Each row has a name. Each piece below is followed by the name of the row it came from, unless a question asks for something else. Each question is about the rows just above it. Places in a row count from 0.

[-13  95  34 -24 -10]  Nat
[ 34 -11  95 -10 -24]  lenif
[  54 -104   69  -14  -23]  sodu
[ 36  24  16 -24 -10]  zile
q: [-13  95  34 -24 -10] : Nat
Move every entry of [24 16] by -1 step of 1. : [23 15]
Which row holds these entries in another order? [-10 -13  95  34 -24] : Nat
Which entry of lenif is missing from [-24 -11  34  95]? : [-10]

[-60 -21  -4 -61 -51 -42 -63  78] -> sufor
[  1 -33 -87 -13 -35  61  76  91] -> Neti
[-21 -60 -43  78 -61 -51 -63  -4] -> volo
[-61  78 -60 -63 -42 -21  -4 -51] is which row reordered? : sufor
Where in the named rows is [-43]? : volo, 2
Where in the named rows is [1]? : Neti, 0
Shuffled sufor with one entry gone: [-63  78  -4 -21 -51 -42 -61], missing : [-60]
Row and place of [-42] in the named rows: : sufor, 5
[-63 -61 -60 -51 -42 -21  -4  78] is which row reordered? : sufor
q: [-60 -21  -4 -61 -51] : sufor

[ 28 -41  32  -9] = zifu
[24 17 40 -5] = lovu
[  3 -10  36  -6] = vipin
[ -5  -4  14 -13] = dotut
[ 28 -41  32  21] = nem
[-29 -18 -62  -3] = Fose
[-17 -28 -45  -4] = rir
[ -9 -92 -37  -1] = bov
[-19  -3   7 -18] = pifar
[-14 -67 -26  -9] = Nomev
Row and place of [-10] in the named rows: : vipin, 1
[ 28 -41  32  21] is in which row? : nem
Move every entry of [-3  7] by -1 step of 1. : [-4  6]

[ -3   2   2   5  11   9  23   2   0   6 -14  -4  -9 -26  15   4 -43 -18] = Gizuf
[ -8  -7 -71  -4  26   7   7   1   2 -35  -2   0   3 -20  -9   0  12   1] = tebe
[  9  -9  -7 -17 -33  42  61   4  34  -1  13  17  -3  53   7 -29 -12   8] = sobe
[-19  -4 -42   4 -51   8  38  12 -39 -23   2 -24   3  89  16   9 -32   1] = popan
[ -8  -7 -71  -4  26   7   7   1   2 -35  -2   0 -23 -39   1 -28  -8   3] = larop
[-27   3  20  13  40  -9 -31   5 -46   6  21 -39   3 -20  -9   4  12   1] = sato
Where in the named rows is [40]? : sato, 4
Where in the named rows is [89]? : popan, 13

[-65  94   5 -56  66] : lanu
[-62  64 -20  63  96] : res
[-99  99  -7 -64  65] : borok
[-102  107  -17  -39   83] : Vuse
res without one entry, shuffled: [-20  63  96 -62]. Gone: : [64]
q: [ 99  -7 -64  65] : borok

[-42 -14 -13 -53  37  47   7 -22  25  -8] -> vekid
[-53  48  37 -13  25 -42  48  -8 -14 -22] -> kov
[ 18   4  72  47  53 -25  -9  16  20 -42] -> ropi
[ 37 -16  34 -23 -40  51 -23   8 -17  37] -> maf
[ 20 -13  18  14  -1  67  26 -13 -33  36] -> bes
[-58   8  31 -27 -15  -4  49 -30 -20  20] -> duf
[ 61 -11  62  15 -12  34 -49  20  11   9] -> Popu
[-24   0  28 -20 -35  40  30 -32 -23  47] -> zuz
[ 35   9  83  59   4  37 -28 -18  32  14] -> mav
Which row holds these entries in another order? [ 48  25 -14 -53 -42  -8 -22 -13  37  48] : kov
[ 47 -23 -32  30  40 -35 -20  28   0 -24] is which row reordered? : zuz
[-24] is at row and place : zuz, 0

[ -5 -10  22   6   4  -9]  pov
[ 21   6 -10  22  -3  -9]  big
[ 21  11 -35  -5  -3   6]  noso
Which row holds [-10  22   6]? : pov
noso without one entry, shuffled: [11 -5  6 21 -3]. Gone: : [-35]

[-28  25  28  83] = Mepug
[  8 -34  15 103] = lek
[-35 -11 -12  42] = bas
[-11 -12 -35 102] = vib
Row and place of [103] in the named rows: : lek, 3
Where do [-11 -12 -35] appear? : vib
Row and place of [25] in the named rows: : Mepug, 1
Shift each entry of [-12] by -1 times 1: : [-13]

